Below is a small trained network, with its code and all its weights. Each question gives an input and a class and asks what happens when units are switched off, that is, made to give their printed mean instead of their output.

import numpy as np


def w(rows, s, z=0):
    codes = np.array(rows[::2]) - 128.0
    scale = np.full(codes.shape[1], s)
    scale[-1] = z or s
    return codes * scale


def norm(h):
    return h / np.sqrt((h * h).mean(-1, keepdims=True) + 1e-5)


def f(y):
    return y / 2 * (1 + np.tanh(0.7978845608 * (y + 0.044715 * y**3)))


def log_softmax(a):
    a = a - a.max(-1, keepdims=True)
    return a - np.log(np.exp(a).sum(-1, keepdims=True))


def net(x, mask):
    res = np.array(x, float).reshape(1, 4) / 4 @ E
    u = 0
    for l in range(3):
        y = f(norm(res) @ A[l][:, :-1].T + A[l][:, -1])
        res = res + np.where(mask[u : u + 9], y, B[l][:, -1]) @ B[l][:, :-1]
        u += 9
    return log_softmax(norm(res)[-1] @ U[:, :-1].T + U[:, -1])


A, B = {}, {}
E = w([
[182,211,83,152,61,253],'x0',
[168,37,166,88,126,188],'x1',
[195,123,164,196,153,103],'x2',
[194,168,162,55,96,80],'x3',
],0.0032)
A[0] = w([
[146,155,116,104,207,150,105],'L0N1',
[196,40,10,152,47,50,64],'L0N2',
[153,171,114,102,217,161,17],'L0N3',
[172,138,204,217,134,115,5],'L0N4',
[151,174,110,86,254,168,100],'L0N5',
[9,179,230,76,99,182,26],'L0N6',
[164,135,225,219,122,120,7],'L0N7',
[77,220,242,105,202,200,65],'L0N8',
[171,138,55,94,215,141,104],'L0N9',
],0.0057,0.0029)
B[0] = w([
[135,128,135,136,114,125,93],'L0N1',
[143,138,178,162,131,118,59],'L0N2',
[171,119,117,154,2,118,2],'L0N3',
[166,107,26,94,165,120,139],'L0N4',
[136,127,132,133,104,125,85],'L0N5',
[209,94,13,130,183,102,97],'L0N6',
[161,111,32,108,159,121,141],'L0N7',
[143,122,111,140,66,127,47],'L0N8',
[132,131,134,125,109,129,90],'L0N9',
],0.0072,0.00092)
A[1] = w([
[178,179,103,170,48,212,54],'L1N1',
[182,2,182,138,75,206,22],'L1N2',
[186,163,155,74,79,87,14],'L1N3',
[55,105,12,10,67,138,38],'L1N4',
[186,163,155,74,79,87,14],'L1N5',
[92,220,94,234,80,58,25],'L1N6',
[62,76,102,253,121,186,23],'L1N7',
[254,95,104,239,136,88,7],'L1N8',
[186,166,159,74,80,88,5],'L1N9',
],0.0066,0.002)
B[1] = w([
[118,113,204,173,201,95,254],'L1N1',
[128,231,88,33,71,116,219],'L1N2',
[102,86,104,156,93,142,151],'L1N3',
[195,113,85,161,173,105,184],'L1N4',
[102,86,104,156,93,142,151],'L1N5',
[146,179,106,2,71,148,204],'L1N6',
[111,58,112,164,71,121,225],'L1N7',
[168,101,75,163,176,119,172],'L1N8',
[105,85,105,156,91,143,151],'L1N9',
],0.015,0.0027)
A[2] = w([
[160,188,174,202,138,236,34],'L2N1',
[89,121,93,112,130,114,85],'L2N2',
[225,94,42,163,187,122,10],'L2N3',
[162,150,122,146,117,138,105],'L2N4',
[129,66,148,216,150,113,116],'L2N5',
[119,55,138,170,3,120,39],'L2N6',
[90,106,255,135,203,97,21],'L2N7',
[53,78,89,200,51,186,4],'L2N8',
[95,143,219,162,173,70,88],'L2N9',
],0.0084,0.0019)
B[2] = w([
[28,76,203,101,193,111,135],'L2N1',
[233,173,202,194,122,177,144],'L2N2',
[168,121,38,192,229,178,254],'L2N3',
[82,80,112,62,130,87,122],'L2N4',
[156,205,112,26,63,111,235],'L2N5',
[130,81,138,254,84,72,212],'L2N6',
[15,148,232,163,197,141,249],'L2N7',
[153,67,161,173,20,70,206],'L2N8',
[102,50,178,86,147,227,226],'L2N9',
],0.0098,0.0043)
U = w([
[47,104,245,120,202,159,251],'0',
[207,112,21,175,227,143,132],'1',
[138,59,137,218,6,79,120],'2',
[143,237,104,1,64,132,2],'3',
],0.0095,0.00056)

Each question gives the input, the list of numbers given to net, and the class t.
The units are the neurons (one row each of A and B). Each row of codes is followed by its name. A weight is (code - 128) times the scale printed after its matrix; where a second scale follows, it is the last column's (A, B and U).
mask holds one flag per neuron, layer by layer. A switched-off neuron (its flag False) gives its mean, the last column of its row in B, instead of its output. The means were averaged over made-up inputs and are rounded, as every weight is.
A unit's drop is (log p(t) with every unit on - log p(t) with that unit switched off) / (log p(t) with every unit on - log p(t) with every unit switched off).
The circuit of an input: a set's keep is (log p(t) with only the set's units on - log p(t) with every unit switched off) / (log p(t) with every unit on - log p(t) with every unit switched off). Starting from the 12 units with the biggest drops (on a tie, the unit counted first), units are removed one at a time, each time the one whose removal leaves the highest keep (on an exact tie, the one counted first), for as long as the keep stays at least 0.8.
circuit, biggest first: the units of the circuit, biggest drop first
k most important neurons: the k neurons with the biggest drops, biggest first
k most important neurons of layer l: the k neurons of layer l with the biggest drops, biggest first
input [8,1,7,0], class 0: circuit, biggest first => L1N1
input [-5,-5,6,4], class 1: 3 most important neurons => L1N1, L1N8, L1N2
input [-5,-7,-7,-6], class 1: 2 most important neurons => L1N4, L1N1
input [-7,3,8,0], class 1: circuit, biggest first => L1N8, L2N3
input [7,3,-7,7], class 0: 2 most important neurons => L1N7, L1N1
input [4,5,2,-5], class 2: 3 most important neurons of layer 2 => L2N5, L2N6, L2N7
input [-7,7,6,-8], class 2: 3 most important neurons of layer 1 => L1N7, L1N1, L1N4
input [-3,-4,-3,-2], class 3: 2 most important neurons => L1N1, L1N6
input [-4,4,-6,-7], class 2: 2 most important neurons => L1N7, L0N4
input [-6,7,3,-1], class 3: 2 most important neurons => L1N2, L1N1
input [8,-7,3,7], class 0: 3 most important neurons of layer 1 => L1N1, L1N2, L1N7
input [-4,6,5,-4], class 3: 3 most important neurons of layer 1 => L1N1, L1N2, L1N4
input [2,-7,-5,0], class 3: 2 most important neurons of layer 0 => L0N4, L0N7
input [1,1,-4,4], class 1: 3 most important neurons => L1N4, L0N6, L2N3
input [4,5,-2,4], class 3: circuit, biggest first => L1N2
input [5,3,-1,-6], class 2: 2 most important neurons of layer 1 => L1N7, L1N2
input [-5,-4,0,-8], class 2: 2 most important neurons => L1N7, L1N1
input [4,1,-5,4], class 1: 2 most important neurons => L1N4, L0N6
input [-6,7,-6,8], class 2: 2 most important neurons => L1N1, L1N6
input [-7,7,-5,8], class 2: 2 most important neurons of layer 2 => L2N6, L2N9
input [5,7,-3,2], class 3: most important neuron => L1N2
input [7,-4,6,7], class 0: 3 most important neurons => L1N1, L1N7, L2N1
input [1,-5,-5,1], class 1: 2 most important neurons => L1N4, L0N6
input [7,1,0,-7], class 0: 3 most important neurons of layer 2 => L2N7, L2N9, L2N1
input [5,-7,-3,-2], class 3: 2 most important neurons => L1N6, L2N7
input [6,-3,-1,-6], class 0: 2 most important neurons of layer 2 => L2N7, L2N9
input [8,0,7,-5], class 0: 2 most important neurons of layer 1 => L1N1, L1N4
